[[45,6,10,-22,-11,-4,26,25,10,-23,-53,8,-8],
[32,-39,9,32,-12,-17,26,12,-11,1,-15,8,-74],
[-4,-7,-10,-25,-8,0,16,15,1,-17,29,16,77],
[55,-46,-17,23,-20,-3,13,46,-15,-19,48,-12,-9]]
|
[[55,-46,-17,23,-20,-3,13,46,-15,-19,48,-12,-9],
[32,-39,9,32,-12,-17,26,12,-11,1,-15,8,-74],
[-4,-7,-10,-25,-8,0,16,15,1,-17,29,16,77],
[45,6,10,-22,-11,-4,26,25,10,-23,-53,8,-8]]

[[-19,26,-10,-26,29,-47],
[20,-36,-1,-13,50,-76],
[-8,-20,14,-53,47,-47]]
|
[[20,-36,-1,-13,50,-76],
[-8,-20,14,-53,47,-47],
[-19,26,-10,-26,29,-47]]

[[-3,75,2,64,-18,-7,65,-6,42,19,38,-7,81,-27,-26,14],
[-13,-2,-5,-1,19,-27,-3,-25,8,41,23,-19,6,45,48,7]]
|
[[-13,-2,-5,-1,19,-27,-3,-25,8,41,23,-19,6,45,48,7],
[-3,75,2,64,-18,-7,65,-6,42,19,38,-7,81,-27,-26,14]]

[[-33,-28,56,-4,64,63],
[-36,26,74,-10,-60,-64],
[-27,-31,71,-13,56,60],
[-47,24,78,1,-62,-56]]
|
[[-27,-31,71,-13,56,60],
[-33,-28,56,-4,64,63],
[-47,24,78,1,-62,-56],
[-36,26,74,-10,-60,-64]]

[[11,-24,-16,-39,38,10,40,48,18,4,74,-18,20],
[62,63,17,-36,-7,28,46,-40,8,-16,59,20,49],
[0,3,-2,1,1,-3,2,-1,4,-2,0,1,-1],
[7,4,-30,20,-19,-8,16,40,20,9,-7,39,-19]]
|
[[11,-24,-16,-39,38,10,40,48,18,4,74,-18,20],
[0,3,-2,1,1,-3,2,-1,4,-2,0,1,-1],
[7,4,-30,20,-19,-8,16,40,20,9,-7,39,-19],
[62,63,17,-36,-7,28,46,-40,8,-16,59,20,49]]

[[21,-58,-20,-24,-6,2,12],
[23,-52,-22,-20,-3,1,17],
[-24,31,-42,14,-10,-14,-2],
[34,-62,-7,-24,5,0,-30],
[-22,-3,-44,-2,-15,1,58],
[-33,-20,-31,-14,-11,-12,-26],
[4,-29,51,-20,1,-6,-61],
[33,-28,66,-14,-4,-4,-27]]
|
[[34,-62,-7,-24,5,0,-30],
[21,-58,-20,-24,-6,2,12],
[23,-52,-22,-20,-3,1,17],
[4,-29,51,-20,1,-6,-61],
[33,-28,66,-14,-4,-4,-27],
[-33,-20,-31,-14,-11,-12,-26],
[-22,-3,-44,-2,-15,1,58],
[-24,31,-42,14,-10,-14,-2]]

[[39,-74,1,65,-64,50,-36],
[39,-46,1,71,-85,50,-50],
[39,-35,1,71,-85,50,-50],
[39,-49,1,64,-58,50,-41],
[39,2,2,71,-85,50,-71],
[39,28,11,71,-85,50,-50]]
|
[[39,-74,1,65,-64,50,-36],
[39,-49,1,64,-58,50,-41],
[39,-46,1,71,-85,50,-50],
[39,-35,1,71,-85,50,-50],
[39,2,2,71,-85,50,-71],
[39,28,11,71,-85,50,-50]]

[[-13,-42,-29,-7,-12,9,-13,-60,7,-23,-16,-46,-11,-49],
[-7,-20,-25,-5,-21,-12,-41,-34,6,-10,-25,-88,-15,10],
[-10,-16,-1,-1,10,23,41,-29,-4,-17,14,68,7,-74],
[-1,-70,28,-33,2,30,3,43,63,10,23,-10,-16,-55],
[2,-35,45,-23,19,19,12,50,46,15,37,22,-6,-44]]
|
[[-1,-70,28,-33,2,30,3,43,63,10,23,-10,-16,-55],
[-13,-42,-29,-7,-12,9,-13,-60,7,-23,-16,-46,-11,-49],
[2,-35,45,-23,19,19,12,50,46,15,37,22,-6,-44],
[-7,-20,-25,-5,-21,-12,-41,-34,6,-10,-25,-88,-15,10],
[-10,-16,-1,-1,10,23,41,-29,-4,-17,14,68,7,-74]]

[[-29,-47,42,34,-20,-39,-24,-44,-13,-42,-17,37,-22],
[-17,38,-27,-20,-39,-23,-50,-43,-48,-10,6,36,41],
[-27,-80,-22,-9,-20,-6,-36,-32,34,-73,58,-28,-20],
[-15,-70,-11,3,-23,-5,7,2,16,-41,-24,8,4]]
|
[[-27,-80,-22,-9,-20,-6,-36,-32,34,-73,58,-28,-20],
[-15,-70,-11,3,-23,-5,7,2,16,-41,-24,8,4],
[-29,-47,42,34,-20,-39,-24,-44,-13,-42,-17,37,-22],
[-17,38,-27,-20,-39,-23,-50,-43,-48,-10,6,36,41]]
---
[[2,-5,-73],
[-16,5,74],
[-24,-18,-10],
[-6,-17,4],
[-4,-12,-37]]
|
[[5,74],
[-18,-10]]

[[-45,16,23,-21,-2],
[-19,-35,57,-13,25],
[5,28,-82,15,-21]]
|
[[-35,57],
[28,-82]]

[[-55,7,30,-48,-2],
[-8,20,53,5,24],
[-80,39,10,-44,12]]
|
[[20,53],
[39,10]]

[[22,27,-17],
[-4,-51,-87],
[36,-58,-4]]
|
[[-51,-87],
[-58,-4]]

[[-7,-32,14,-13],
[-25,34,81,-2],
[18,25,11,42],
[2,27,6,52]]
|
[[34,81],
[25,11]]

[[24,34,34,-72],
[85,-19,2,-72],
[-74,34,-42,-72],
[5,-20,80,-72],
[-10,19,-26,-72]]
|
[[-19,2],
[34,-42]]
